Known rows, with every way that one mark hangs from another
bipi[nanarof[gagoke[bubus[pabab] dezak]]]: [ -0.3   4.1   8.8  -1.6  12.2  -5.2  -9.9 -21.3  -9.3  -9.5  -1.5   5.8
 -23.2   4.0 -18.0   5.3  15.6  -2.6  -9.5  -1.5  -2.8  -9.2   2.1   7.4
 -12.1   4.4 -14.3  -6.6  -6.7   5.9  -4.5   2.6 -18.4  -3.6   8.8 -13.1
   1.4   3.8 -20.2   4.8 -14.4 -20.0  11.0  32.8]
bipi[nanarof[dezak gagoke[bubus[pabab]]]]: [-11.4  -4.7   9.2   0.2   3.8  -3.6  -1.4   0.3  -9.3 -10.3 -10.9   9.7
  -6.0   4.4 -32.7   4.5  11.4   9.7 -19.0  -3.9  -8.2 -23.0   5.7  14.2
  -8.3  14.3 -11.9 -19.6  -6.5  -2.0 -11.2  -3.1 -19.3   0.4  -2.4  -7.6
  -1.9   8.1  -4.7   4.0 -18.7 -23.9  11.3  27.0]
gagoke[mizi nanarof[bipi[madet]]]: [ 39.6  12.2  13.6 -17.8  -5.5 -28.2   8.1 -14.4 -10.5   6.4 -12.5 -13.4
 -12.2  18.1 -12.2 -16.3  -2.0  -4.0  -2.1   6.9  18.7   8.9   8.3   6.2
 -25.1   4.8 -12.5   5.4  10.9 -28.4  21.8 -19.4  -5.5  -2.3 -15.4   8.2
   4.8  18.8   5.1 -23.2 -21.0  10.8   6.4  20.0]
mizi[madet nanarof[dezak]]: [ 18.3  10.8  12.5 -25.3   5.6   9.7  11.9  15.9 -11.1  12.9 -22.5  -2.0
  21.0   7.8 -35.5  -6.7 -19.0   7.6 -12.4   7.3   4.8 -16.7  10.4 -20.8
 -13.4   6.9  -2.1  16.2  12.2  -4.0 -24.4 -18.2 -16.4  -3.9  -9.1   7.8
  26.8   4.2   6.2 -30.8  -8.7 -18.7  13.3   8.5]
pabab[soviz[bubus[bipi mizi[nanarof]]]]: [ 15.5  12.9   6.8 -34.7  16.7 -18.2   7.4 -28.9  12.5 -23.0  23.4  -6.6
 -19.3  -6.7 -21.0   9.4  -3.9  -5.5  -4.0  16.5  27.7  -4.6   3.7  -4.3
 -10.8   0.8 -36.2  -3.4 -12.2  -7.0   4.2   6.3 -11.6  -2.4   0.9 -14.0
   0.7 -18.1   5.5 -13.5   4.8  18.8 -14.0  11.9]
bipi[madet[soviz[bubus]] nanarof[dezak gagoke]]: [-19.0  15.3   4.0 -12.6 -10.6  -3.7   1.0  21.9  -8.4  -5.2  12.2  -7.1
 -30.5  14.8 -13.6   7.6  -0.6   7.6  -6.6  -4.9  -7.9  -9.6  12.2  12.4
  -2.8 -14.6  -4.1   5.4   5.8 -27.9 -11.0  -6.3 -13.0  -6.2 -13.5  -1.8
 -10.7  24.2 -20.1  15.2 -23.8 -10.5   8.1  14.3]
bipi[madet[nanarof[gagoke[bubus mizi]] soviz[pabab]]]: [ 13.0  26.1   0.6 -16.2 -18.6 -12.1   9.2 -10.0 -12.1  -6.5 -14.4  -6.1
 -23.6   9.4 -31.5  -9.9 -16.2 -20.7   5.2  -5.2  -6.5  -5.2  -0.1   3.1
  -5.0 -16.1 -14.4   8.8  10.0  -5.6  -6.9   5.2 -14.7  15.3  -2.2  19.2
 -14.4  26.6   1.9  44.6 -13.6  -1.1  -8.0  27.2]
bipi[madet[soviz] nanarof[dezak gagoke]]: [ -6.3  12.7   5.3 -10.2 -13.2   1.7  -1.9  15.3  -9.6  -1.2   2.6  -6.6
  -9.5   8.2 -20.9   0.3  -9.0  13.6  -7.7  -7.4 -15.5  -2.0   9.5   2.2
 -10.6  -6.2   7.1   0.3   4.7 -25.4 -15.5  -7.7 -19.6  -7.5 -13.6   2.1
  -8.4  22.3 -20.8   6.3 -27.3 -22.9  14.0  25.7]
pabab[gagoke[nanarof[bipi dezak]] soviz[bubus]]: [  3.6 -13.0   7.4 -30.2   2.2   7.3   0.8 -24.3 -17.2  -7.8  10.0   1.1
 -39.4  21.0 -22.9 -10.2   9.1  17.7  -3.0   3.4   3.7  -5.8   4.9  36.0
  -9.4   4.1 -18.1   5.9   0.0  -7.5  21.5 -26.8   1.4  -1.2  -6.7 -16.4
  -4.7  -0.2   3.0 -16.5 -12.4  15.3   0.4   9.4]
soviz[bubus[bipi[madet nanarof]] pabab[gagoke[dezak]]]: [-16.5  21.3  13.9   1.3  -1.1  -9.2 -14.3 -13.1  -2.8 -10.8  14.5  -1.2
 -46.1  -5.1 -16.1   0.5   4.7  23.3  -2.7  -0.3  10.3   8.3   5.5   2.8
 -11.6 -21.5 -23.4  11.0   5.4  -8.9  -1.4   9.6  -0.2  -2.5   1.2 -14.2
  17.0   6.0 -22.1  28.3  -7.7  13.8  -0.3  12.6]
nanarof[gagoke[bubus dezak]]: [ 20.1  16.4   9.2 -20.0   9.0  -5.3  -6.5 -22.4 -15.3 -12.2   1.1   3.5
 -25.5  18.6 -11.0   9.6   7.2 -15.7   6.7  -5.5   3.3 -27.4  12.0  -3.4
 -11.8   4.4  -6.6  19.3  -6.8  26.4   6.0 -15.2 -13.3  -1.6  10.3 -15.5
  -0.1  10.3 -15.6  -1.3 -17.9 -14.4  17.1  27.4]
bubus[bipi[madet] mizi[nanarof] soviz]: [ 30.6  31.8   7.7 -12.6  13.4 -15.2  13.9 -16.0  26.3 -11.7  16.6 -31.9
  18.5 -14.3 -14.3  -4.5 -16.9   3.0  -8.1  17.9  41.7  -6.2   9.6 -20.7
 -16.3   9.7 -21.3 -17.5 -18.9 -12.7 -25.1   5.4  -3.3  -0.4   5.4 -12.6
   4.9  -9.3  11.0 -40.8  -7.3  -2.3  -2.0  20.5]
dezak[gagoke[bubus mizi[soviz]]]: [ 21.6  12.3   1.4  -1.8   6.7 -28.2   6.8 -19.0 -11.4 -18.7 -29.6  16.5
   1.8  27.3  -9.8  -4.3 -14.7 -22.5  26.6   5.6  13.7 -10.8  -3.6   9.6
 -24.3  -2.6 -27.1  10.9  -6.2  17.7   9.9  -9.9 -15.5   7.8  -2.4   6.5
   0.4  -4.5  12.8 -20.5  17.1   6.5  -5.7   7.2]
soviz[pabab[bubus[bipi[madet nanarof] mizi]]]: [  9.7  23.2   5.5 -12.1   1.3 -29.7  -4.0 -16.3  12.3 -11.5  -3.4  -6.5
  -8.5 -14.3 -35.9   1.2 -15.5  15.4   0.6   7.0  19.5  -0.3   2.3 -19.3
 -18.9 -10.7 -23.7 -17.9  -7.6  -9.5   9.5  19.1  -8.5  -1.9   3.3   4.0
   1.0  -8.1   5.3  21.7  -7.4  -3.7  -4.6  24.6]
bipi[madet[soviz] nanarof[gagoke[dezak]]]: [  4.9  21.7   5.3 -11.7  -4.9   0.2 -10.7  -6.5  -9.5  -0.2  12.0 -10.5
 -26.2   7.9  -5.9   1.1  -4.6   1.1   2.1  -4.8 -10.0  12.3   6.1  -4.3
 -14.2 -16.2   5.2  13.2   4.7 -17.5  -9.0  -1.9 -18.4 -11.9  -2.4  -3.5
  -5.1  17.9 -36.3   6.6 -22.6 -19.1  13.6  32.0]
pabab[gagoke[bubus] soviz]: [ 17.4  -1.0   1.9 -28.8   5.9   6.5   0.9 -31.5 -14.2 -20.1 -10.8  19.1
 -17.6  11.9 -43.6  -3.9  -3.4  -5.1  13.8  -0.2  -7.3  -3.5   1.2  19.0
 -19.3  -1.4 -19.4  16.5  -4.4  27.1   9.2 -14.2 -16.4   9.7  16.6   1.8
 -16.0   8.8  -5.4   1.9  21.5   9.6  -6.6  21.0]
dezak[gagoke[mizi[madet soviz[pabab]]] nanarof[bipi]]: [ 20.1   7.4  -3.5  12.1   1.8 -16.2 -14.5 -29.3 -28.6  -6.7 -30.8  -8.6
  31.6  29.7   0.6 -18.0 -31.0   9.5  18.0   3.8  12.4 -10.1   9.0 -18.0
 -29.2  -8.7 -23.7  24.3  -6.0   5.1 -21.5  -2.4  -1.8   5.9 -18.9   5.9
  26.4 -10.6  23.0 -23.7   1.8   6.4   1.9  -2.5]
dezak[nanarof[gagoke[bubus mizi[madet pabab soviz]]]]: [ 30.5   6.9  -6.0  13.1  13.6  -5.6   2.1  -8.5 -37.3  -2.8 -28.6 -18.8
  29.1  29.6 -12.8  -3.7  -6.1 -20.9  -2.3   1.2   6.8 -42.3  13.4  -8.7
 -14.8   2.2 -19.5  13.9  -2.8  13.6 -21.5  -2.1 -18.3   1.8   7.5  20.0
  15.4  12.3  15.5 -26.5  -5.5  -2.7  -2.5   7.2]
madet[nanarof[bipi dezak gagoke] soviz[bubus]]: [ -7.6   7.4  10.8 -32.9 -14.8  12.8   1.6   5.0 -25.6 -12.1  25.4 -18.0
 -15.6  22.0 -16.6  -0.6  -7.3   7.4  -7.2   1.6  -7.3 -21.4   9.5   4.1
   9.5   7.5  -3.4   5.1  -2.8 -17.8   6.4  -6.2   0.9   7.8 -12.5 -10.6
 -16.5  11.0  11.5  15.1 -30.7 -13.0  15.4   7.7]
bipi[madet[soviz[bubus pabab]] nanarof[dezak]]: [-28.4  15.2   5.7 -19.7 -25.3 -12.5  -2.3  19.0   6.8   4.3   3.0  -3.8
 -35.8  10.2 -26.9   0.3  -8.6   8.3  -8.3  -1.5  -2.6   3.9   0.4  13.2
  -5.1 -13.0  -9.5   0.9  19.0 -31.2  -4.7   9.1  -7.8  -1.1 -16.6  -2.0
 -13.3  19.5 -15.0  33.7 -13.6  -6.4   0.9  13.5]
bipi[madet[soviz[bubus]]]: [  0.7  27.2   7.3 -35.9 -26.8 -19.8   1.7   5.5  -3.4  -5.1   9.9 -13.9
 -28.6  16.2 -27.1   5.2 -12.1 -16.8  11.8   3.2   8.7   2.7   9.5   0.9
  -9.9 -13.1  -4.7  33.9  12.0  -7.2   7.2  -4.5 -14.0   4.8  -2.9   5.2
 -15.9  29.8  -9.5  21.5   9.8   8.6   1.5   9.5]
mizi[madet nanarof[bipi]]: [ 23.8  13.0  14.9 -19.7  10.7   2.2   4.0   4.0 -14.9  11.3 -13.7  -4.7
  29.9  10.4 -19.2   0.5 -22.4  12.7   1.6  11.7   9.9  -8.1  13.1 -26.6
 -22.9   5.2 -10.6  34.2   0.9   1.8 -23.1 -15.2  -0.7   1.3  -9.7   5.0
  34.8  -1.2   2.5 -26.7  -5.7  -6.3  11.9   5.9]
bipi[madet nanarof[gagoke[bubus[pabab[soviz]] dezak]]]: [  4.2   8.2  -4.4  -5.2   8.4 -10.3 -11.4 -21.9  -5.5  -5.1  -0.6  -3.1
 -38.6   3.2 -18.4   0.6  12.7  -6.7  -0.2  -6.5  -7.9   8.3   4.6  17.6
 -16.8 -16.7  -4.1  -7.9  -7.6  -0.5  -7.9 -11.0 -15.3  -9.6  11.0  -6.5
   6.1  19.3 -33.4   9.7 -20.0 -11.6  -3.2  32.4]
soviz[pabab[gagoke[bubus mizi nanarof]]]: [ 14.6   4.0  13.3  -7.0   0.1 -14.2   9.6 -33.8  -7.7  -4.8 -31.3  20.2
 -28.6   9.3 -35.2 -13.5   1.9  -6.0  -1.9   0.9   9.7 -12.9  -6.2  21.4
 -16.6   3.1 -38.7   9.2  14.8   9.0   7.6   1.5 -13.3  13.9  -1.1   5.5
  -4.0   1.1  10.6  14.7   5.7  15.3  -6.1  29.0]
madet[bipi[nanarof] soviz]: [ -1.1   2.4  10.6 -26.9 -24.4   4.0   0.9 -15.3  -1.5   1.3   9.4   1.0
  -5.1   1.3 -23.2 -14.4 -24.0   8.6   3.3  11.3   1.1  16.5 -11.2  -1.3
  -9.8  -6.1  -3.1   1.8  13.5 -22.2   7.0  31.3 -39.1  -9.5  -9.5   3.5
 -44.9  14.0 -16.5   2.2  27.2 -16.3   8.5  13.5]
mizi[nanarof[bipi[madet] dezak[gagoke]] soviz[bubus]]: [ -1.9  16.2   2.1  -2.1  -1.9 -27.0  11.1  17.7  -8.0   7.4 -13.1 -16.0
  -1.6  31.1   6.2  11.6 -16.8   8.4   8.2   2.8  18.3 -14.4   6.8   5.6
 -16.1 -10.0 -10.4  20.4  -9.3  -6.6 -16.5 -31.0  22.0  -7.9 -30.9 -20.0
  39.9  -9.0   1.7 -28.2 -35.4   4.9  -2.0 -11.4]
dezak[gagoke[mizi] nanarof[bipi[madet[soviz]]]]: [ 19.8  12.2   0.0 -13.2 -11.8 -24.5  -4.5 -36.4 -20.9 -17.6 -23.4 -20.3
  15.0  23.7  -3.5 -28.2 -25.9  -4.2  15.7   7.5   4.0   3.8  14.2  -5.0
 -25.8 -10.9 -12.4  26.1   0.2 -25.6  -9.6  -9.5  -8.3   1.3 -13.3  -3.2
   3.9  21.5   9.9 -14.0  -4.7   7.6   3.1   3.2]
mizi[madet nanarof[dezak] pabab[bubus[bipi] soviz]]: [ 14.1  -3.8   2.9 -22.8  19.0   3.4   6.4   0.8 -15.2  11.1 -23.7 -22.2
  42.4  -9.8 -36.3 -19.1 -18.9   5.4  -1.6  18.3   8.2 -22.1   2.5  -3.5
 -16.3   8.5  -3.1  -5.4  -2.8  -2.1 -10.3 -17.3 -17.1 -10.4  14.3  11.9
  40.6  -7.4  12.6 -32.4 -10.7 -14.0  -9.8  -3.9]
bubus[mizi[madet[bipi] nanarof[dezak]] pabab soviz]: [  3.4   1.8   1.5 -12.0  10.2  10.5   6.6 -14.7  14.5  10.0   5.4 -30.4
  20.3 -20.0 -30.1 -23.0 -11.5  13.8 -18.2  17.1  35.8 -14.8   2.4 -13.6
   4.3  14.8   3.4 -35.8  -6.0  -3.4 -38.5   7.9 -17.8   0.6   6.3  -7.3
   8.4  -3.2  33.6 -52.5  25.9 -24.5   1.6  14.6]
dezak[gagoke[mizi[nanarof[bipi] pabab]]]: [ 17.4   6.8   7.1   4.3   5.9 -28.7   3.7 -15.9 -11.0  -7.1 -43.8  -0.3
  22.6  -0.7  -4.3 -14.2  -8.0   7.0  11.1  11.8  12.7 -14.7   0.8  -6.8
 -25.9  11.2 -19.2  25.1   0.6   4.4 -11.4 -17.8  -7.3   5.7 -12.2  -5.3
  39.8   3.0   7.3 -27.0   5.8  10.1  -4.7   2.1]
bipi[madet[soviz] nanarof[dezak[gagoke]]]: [ -9.7  11.5   1.7 -15.0 -19.6  -5.5  -0.6   6.3  -1.2  -5.9 -11.8   2.7
 -10.5   9.9 -23.2 -17.6 -19.8  13.5   6.3   2.7 -12.3  13.3   0.9   7.1
 -15.9 -12.6   4.0   3.6   9.7 -30.8  -6.9  -7.4 -22.0  -7.9 -12.9   0.2
  -7.2  20.8 -16.1  -1.5  -4.9 -19.7   7.0  13.3]

Rows
[  0.8  -2.0   1.2  -5.4  -1.6  12.1   6.2  -4.7   1.0  -4.6   1.6   2.4
  -5.9  10.2 -10.2 -12.6  -4.9  16.7  -4.7   2.2   9.3 -26.1   1.7  15.9
  -4.8   1.6  -8.1 -24.8  -7.2  -1.2  -9.2   9.2 -24.2  -8.7  -3.6 -10.6
 -40.8  16.3 -12.2 -21.1  -0.6 -26.9  13.7   9.0]  madet[bipi[nanarof[dezak gagoke[bubus[soviz]]]]]
[  1.4   9.0  10.1  -5.6  14.6 -32.4   9.2 -43.2  11.3 -28.6 -11.9   5.5
   7.1 -14.5 -27.6  -7.2  -9.6  -5.5   5.0  20.1  23.5 -15.1  -0.2  -1.9
 -14.0   8.8 -32.0  -4.3 -20.7   4.5 -15.0   5.1 -16.4   4.6   7.8 -19.3
  29.0 -17.2  22.3 -12.7  15.2   0.2 -12.4  16.1]  dezak[gagoke[bubus[bipi mizi[nanarof] pabab]]]
[ 24.8  12.7   8.5 -22.2  -3.5   6.4  13.5  -3.0  -9.8  15.6 -18.7  -1.3
  13.1   0.4 -27.3 -12.8 -28.6   8.4   2.6  12.7  15.0  -6.3   3.7 -25.7
 -13.7 -12.7  -3.8  27.0  12.9   2.7 -21.7   2.4 -29.9  -9.0  -8.8  13.9
   9.8  12.8  -4.5 -24.3  23.0  -9.3   5.0   0.0]  mizi[madet[bipi] nanarof]
[  4.4   2.8   0.7 -26.9 -16.0   5.6  -3.4  -2.7 -22.9  15.6 -11.8 -21.9
  23.1  -0.9 -33.8 -24.4 -28.8  -2.4  23.6  17.2   7.9 -14.2  -1.7 -10.9
  -5.6  -8.5  15.7  21.2  13.3   9.0   8.5   8.9 -35.4  -3.6  19.4  27.9
  -5.0  25.5   9.5  -4.7  43.7 -17.4  -1.6  -6.0]  mizi[madet[bipi soviz] pabab[bubus]]
[ 13.3  14.5  14.4  -0.9  16.4 -31.2  19.1 -23.3  12.6  -7.4 -14.8 -25.3
  26.8  -9.4 -19.4 -17.1  -4.6 -28.2  -8.6  18.1  36.0  -4.7   1.7  20.6
 -19.9  14.3 -33.4 -25.6 -11.8 -14.6 -25.5   1.6  -7.0  11.0  12.2  -2.1
  12.0   1.9  18.7 -20.7  -5.1   7.1 -13.3  15.2]  gagoke[bubus[bipi[madet] pabab soviz] mizi[nanarof]]
[ -1.7   8.8  -1.7  -7.0  -2.5 -20.9  -1.0 -11.7   5.2 -12.8 -14.6  12.1
 -11.4  16.9 -23.3   1.7 -13.7   3.1   9.5  -1.3  12.0 -27.4  -2.5  -0.4
  -9.0   7.4 -12.0  -8.9  -8.5  19.2   1.1  -5.9  -3.8   4.6  -8.1 -15.3
   9.4 -15.0  21.8 -10.7  -0.8 -13.0  -1.2  16.8]  nanarof[dezak[gagoke[bubus[mizi[soviz[pabab]]]]]]
[ 18.4 -10.9   8.8  -8.0  11.4 -11.3  13.8  -8.6  -1.2   8.5 -15.1 -22.4
  12.2  23.6  -3.1 -29.9  12.6 -12.7 -11.7  16.8  26.4 -33.5  -1.5  41.0
 -11.0  41.9 -18.2 -32.3   2.0 -17.6  15.7 -16.5   5.0   4.7   6.9  -9.6
  -4.4   9.6  27.2 -52.8 -23.3  -8.6   1.9   9.9]  gagoke[bubus[soviz] mizi[pabab] nanarof[bipi dezak]]
[ -6.8  -2.2   2.3  10.2  16.5  -6.9  -0.2   1.0  -4.2  -8.4   4.4   0.6
  -3.5   7.2 -23.8  16.1   9.6   7.7 -20.4  -2.9   2.3 -22.5   0.7   6.0
  -3.5  14.8 -11.7 -39.4 -16.3  -2.4 -11.4   4.3 -10.3  -3.3  -2.0  -8.4
   5.1 -13.2  10.9 -17.3 -19.3 -25.3   4.1  32.9]  bipi[nanarof[dezak gagoke[bubus[mizi[soviz] pabab]]]]
[ 38.4   8.9 -11.8 -35.7  26.0  11.5  -3.7 -26.6 -21.7 -15.5   7.7 -11.7
  -2.9   6.2 -31.6  -6.2 -16.2   8.2  15.8   7.9   2.6 -10.1  11.4 -19.5
  -9.0 -13.6  -8.9  -9.2 -21.8  11.1  14.0 -13.0  -5.6   2.3  17.9  17.0
  -2.3  -6.3  21.3 -11.7  -2.5 -10.0  -3.2  17.6]  pabab[bubus[mizi[madet[nanarof[bipi gagoke]]]] soviz]
[ 26.9   9.0   4.2 -15.1  -5.8  22.5  -1.9  24.7 -32.7  12.4   4.5 -18.2
  27.5  30.3 -28.6  -7.4 -27.0  16.9  -2.6   3.4  -1.4  -1.7   4.7 -23.5
  -9.1   7.4  12.8  -4.5  -1.4  -3.2   3.4 -13.0  -0.3   0.3  -8.9  18.8
  12.0  -0.4  21.9 -34.1 -17.4 -26.0  16.8   3.3]  mizi[madet[nanarof[bipi dezak]] soviz]
[-12.9   9.3  15.1  -8.4   8.2 -23.8  -5.4 -16.2  10.6 -26.3  30.7  -9.0
 -17.9 -18.0 -30.5   9.2  11.6  10.5 -19.0  17.5  27.8  -0.3   4.9  -6.4
  -3.2  10.1 -31.5 -25.2 -11.1 -21.0   6.4  26.6 -16.3   2.2   5.7 -11.0
   2.2  -8.4  14.9   1.3  17.2   6.9  -4.1  17.3]  soviz[bubus[bipi[nanarof] mizi pabab]]
[ 26.4   8.3   8.9 -16.0  14.7  10.6  -7.8 -14.5 -16.5   9.3   0.3  -3.4
 -12.0   4.6  -6.6 -26.5  -6.9   3.1   0.8  10.0  11.0  18.9   1.9 -17.2
 -12.3 -14.1   5.0  -8.8  20.9 -21.4  10.2   7.3 -31.1 -16.0   5.4  15.0
   0.2  21.1  -8.5 -36.8  20.7 -15.6  13.6  10.5]  gagoke[dezak mizi[madet[bipi[nanarof]]]]
[ 20.1  16.3   7.3  -4.9   5.5  -8.4  -6.7 -16.3  16.2 -19.6  23.7 -30.8
  28.5 -18.7 -19.5  -7.7  -2.5  10.8  -5.0  18.7  38.2 -22.7   5.8 -20.1
 -10.7  35.9 -12.5 -22.7 -19.5   8.9  -1.7  15.0 -14.3   8.5  20.5 -10.9
  -3.7  -6.0  22.3 -40.8  19.8  -6.4   2.0  18.0]  bubus[bipi mizi[pabab] soviz]
[-14.8  17.3  13.6   2.5   0.4 -22.1 -14.9 -10.5  -6.7 -14.8  25.4 -19.0
 -32.6  -8.9 -11.7   7.3  16.2   7.2  -9.4   2.8  15.2   2.2  13.4   3.5
  -8.8  -9.3 -12.7  -2.7  -9.3 -14.5  -4.2   2.3 -13.1  -6.9   2.9 -14.6
  19.5  11.3 -18.5  15.3 -15.4   3.0   4.0  14.4]  soviz[bubus[bipi[madet nanarof[gagoke[dezak]]] pabab]]
[ 13.5  11.6  10.3 -33.6  -1.0  14.6  -2.5 -25.8 -24.9  -9.2  21.0 -14.9
 -12.9  23.3  -8.8  -7.3 -10.2 -13.3   5.0   4.2 -10.9  -8.0   1.0   0.8
  -0.4   5.9  -1.4   8.5  -6.8  -5.9  10.4  -1.2  -0.7   3.6   8.0 -13.3
 -13.4   6.6  -1.8   9.3 -31.9 -24.3  15.2  24.8]  madet[nanarof[bipi gagoke[bubus dezak]] soviz]
[  4.0  -4.0   2.3   3.1  18.9  -1.0 -11.7 -10.6   1.2 -20.5  22.7 -11.1
   8.9 -23.2 -20.2   0.0   7.8  31.2 -19.5   6.7   4.6 -18.3   5.8  -9.5
  -7.3  22.6  -6.5 -40.5 -18.2 -14.3  -3.1   7.0 -21.9 -10.1   6.1 -10.9
  15.9  -8.7   3.6 -28.2 -12.3 -14.8  -2.4  25.7]  bubus[bipi[nanarof[dezak gagoke]] mizi[pabab[soviz]]]
[ 28.7  18.7   9.2 -35.1  27.0 -11.5  12.2 -29.1  10.4  -3.3   0.3  -4.5
 -25.6   9.4 -17.0   4.2   2.8 -26.1  -9.0  12.2  19.6 -13.6  -0.3 -12.6
  -6.1   7.7 -16.6  -5.1   0.7  -0.6   4.3  -1.1  -2.0  -9.1  15.2 -22.4
  11.8  -6.1   1.9 -28.4 -13.8 -15.1   2.4  30.5]  gagoke[bubus[mizi[nanarof]] dezak]
[  5.9  -0.2   6.8 -14.7 -17.2   7.3  -5.6 -23.5 -18.7 -16.4   5.2 -21.7
  -1.2 -21.9 -63.8 -27.9  -6.8  21.7 -14.3   0.4  -8.2  23.6   2.8   7.4
  -9.0   0.9   8.7 -25.5  -7.1 -12.7  -1.3 -11.3 -21.8   4.4   9.7   5.3
  11.7  18.1  10.2   7.6  -3.6  -1.3  -6.4  21.4]  bubus[bipi[madet[nanarof[dezak]]] pabab[gagoke soviz]]
[ -8.6   2.9   3.1   3.4  -9.3   6.2  -6.8   0.2 -28.0   7.5   9.0 -10.3
  -5.2   9.4 -28.3  -0.4 -12.3  11.3  12.1   4.5  19.2  -2.3   2.4  -2.5
  -2.3 -18.6   1.0  17.8   1.3  23.0  -8.5   4.8 -20.3   3.1   1.8  16.8
  10.8   7.0  13.8 -12.1  49.0   7.0  -3.8  -6.9]  mizi[madet[bipi] soviz[bubus[pabab[gagoke]]]]
[ 21.0  17.4   9.0 -11.3   0.7 -25.6   3.9   3.4 -13.8  -7.2  -2.4  -5.4
  -9.4  24.5 -12.2  13.3  -2.2 -20.2   4.1   2.6  24.8  -5.9   1.8  -1.4
 -15.8   2.2 -25.1   6.8   4.5   4.5  18.1  -1.6 -10.2   6.9 -10.4  12.0
  -9.0  -2.6  12.4 -14.8   9.6  17.6   0.2   7.1]  gagoke[mizi[soviz[bubus]]]
[  8.2   2.2  -0.2   8.7  -0.7  19.1  -4.7  18.9 -25.0  14.4   5.0  -2.0
  14.5  16.8 -10.6  -0.8 -22.2  27.2   2.0  -2.2   2.9 -10.0   3.7 -14.7
  -9.4 -12.4  10.7  -5.4  -1.1   1.9 -15.1   3.4 -27.5 -15.8 -15.2  17.2
   0.8   1.7  -5.8 -35.1   4.6 -27.4  14.2   3.3]  mizi[madet[bipi[nanarof[dezak gagoke]]] soviz]
[ 10.0   6.1  -0.3 -21.9  -2.4 -17.0   9.2  -5.3   0.0   1.9 -20.1  -8.9
 -11.7  -0.6 -25.7   5.2   3.3  -9.7  -3.8  10.2  13.6 -18.8  -4.3   6.7
 -13.6   5.8 -25.1  25.0   6.4  13.1  -6.8  -7.2 -13.6   0.7  -1.4  -4.7
  13.2   3.8 -12.0  -4.1   6.3  16.6 -18.5   2.6]  mizi[nanarof pabab[soviz[bubus]]]
